Below are the code and all the weights of a small trained network. Each question names an input and a class and asks about switching units off, where a switched-off unit gives its printed mean instead of its output.

import numpy as np


def w(rows, s, z=0):
    codes = np.array(rows[::2]) - 128.0
    scale = np.full(codes.shape[1], s)
    scale[-1] = z or s
    return codes * scale


def f(y):
    return y / 2 * (1 + np.tanh(0.7978845608 * (y + 0.044715 * y**3)))


def log_softmax(a):
    a = a - a.max(-1, keepdims=True)
    return a - np.log(np.exp(a).sum(-1, keepdims=True))


def net(x, mask):
    res = np.array(x, float).reshape(1, 6) / 4 @ E
    y = f(res @ A[0][:, :-1].T + A[0][:, -1])
    res = res + np.where(mask, y, B[0][:, -1]) @ B[0][:, :-1]
    return log_softmax(res[-1] @ U[:, :-1].T + U[:, -1])


A, B = {}, {}
E = w([
[240,150,37],'x0',
[29,136,69],'x1',
[119,120,131],'x2',
[128,127,129],'x3',
[131,123,124],'x4',
[126,255,167],'x5',
],0.0091)
A[0] = w([
[212,84,232,3],'N0',
[55,138,70,34],'N1',
[21,95,75,91],'N2',
[61,100,230,57],'N3',
[126,213,133,133],'N4',
[116,211,132,173],'N5',
[176,105,197,77],'N6',
[144,72,123,193],'N7',
[103,120,68,134],'N8',
[134,230,101,143],'N9',
[158,104,214,67],'N10',
[234,155,99,133],'N11',
[130,30,106,99],'N12',
[186,204,75,169],'N13',
[198,93,162,194],'N14',
[164,137,74,118],'N15',
[129,57,75,249],'N16',
[112,142,167,93],'N17',
[130,216,140,65],'N18',
[93,42,254,248],'N19',
[21,141,179,82],'N20',
[46,85,61,138],'N21',
[166,233,199,118],'N22',
[211,124,69,231],'N23',
[185,9,91,123],'N24',
[12,203,15,45],'N25',
],0.0092,0.0044)
B[0] = w([
[224,145,18,166],'N0',
[169,122,76,150],'N1',
[195,147,106,190],'N2',
[117,102,70,201],'N3',
[146,77,164,163],'N4',
[150,97,192,172],'N5',
[150,156,42,149],'N6',
[122,138,182,166],'N7',
[127,171,120,148],'N8',
[132,60,168,172],'N9',
[134,138,1,151],'N10',
[84,142,79,194],'N11',
[201,115,167,172],'N12',
[75,84,161,189],'N13',
[124,170,119,179],'N14',
[90,97,90,152],'N15',
[110,151,228,201],'N16',
[135,112,113,138],'N17',
[153,101,139,153],'N18',
[96,159,113,255],'N19',
[116,131,102,205],'N20',
[157,151,153,189],'N21',
[129,82,142,191],'N22',
[55,165,112,208],'N23',
[115,91,185,199],'N24',
[222,153,83,191],'N25',
],0.0073,0.0096)
U = w([
[254,187,74,40],'0',
[127,173,165,253],'1',
[120,141,150,214],'2',
[154,116,208,37],'3',
[51,118,84,70],'4',
[124,160,155,132],'5',
],0.013,0.0045)

Each question gives the input, the list of numbers given to net, and the class t.
The units are the neurons (one row each of A and B). Each row of codes is followed by its name. A weight is (code - 128) times the scale printed after its matrix; where a second scale follows, it is the last column's (A, B and U).
mask holds one flag per neuron, in row order. A switched-off neuron (its flag False) gives its mean, the last column of its row in B, instead of its output. The means were averaged over made-up inputs and are rounded, as every weight is.
A unit's drop is (log p(t) with every unit on - log p(t) with that unit switched off) / (log p(t) with every unit on - log p(t) with every unit switched off).
The circuit of an input: a set's keep is (log p(t) with only the set's units on - log p(t) with every unit switched off) / (log p(t) with every unit on - log p(t) with every unit switched off). Starting from the 12 units with the biggest drops (on a tie, the unit counted first), units are removed one at a time, each time the one whose removal leaves the highest keep (on an exact tie, the one counted first), for as long as the keep stays at least 0.8.
units of the circuit, in order: the units of the circuit, biggest drop first
top k neurons: the k neurons with the biggest drops, biggest first
drop of u: that unit's drop, to one decimal
input [2,-6,-2,-7,5,-8], class 3: units of the circuit, in order -> [N24]
input [5,1,2,-2,-3,-7], class 3: units of the circuit, in order -> [N24; N16]
input [-8,-3,-5,6,-6,-5], class 4: top 2 neurons -> [N3; N19]
input [8,-3,-4,-2,4,-7], class 4: top 3 neurons -> [N23; N11; N15]
input [-5,-7,0,4,1,4], class 0: units of the circuit, in order -> [N0; N10]
input [-7,7,1,6,7,-5], class 0: units of the circuit, in order -> [N2; N25; N21]
input [-7,3,1,0,1,7], class 3: units of the circuit, in order -> [N5; N4]
input [-8,8,0,5,4,-5], class 0: top 2 neurons -> [N2; N25]
input [-8,-5,1,6,-4,6], class 4: top 2 neurons -> [N3; N10]
input [8,-6,-4,-7,-7,-6], class 4: top 2 neurons -> [N23; N11]
input [2,-6,2,-7,8,-8], class 3: top 4 neurons -> [N24; N16; N12; N7]
input [-1,4,-2,0,-3,4], class 0: top 2 neurons -> [N25; N16]
input [5,-1,8,-1,4,8], class 2: top 2 neurons -> [N11; N16]
input [1,7,7,-1,-6,3], class 0: units of the circuit, in order -> [N25]
input [7,-5,4,-1,4,-8], class 3: top 3 neurons -> [N24; N16; N12]
input [3,-2,3,0,1,8], class 3: drop of N5 -> 0.1
input [-7,8,-1,-6,0,-1], class 0: drop of N25 -> 0.3
input [0,8,-4,0,-8,7], class 0: drop of N25 -> 1.0
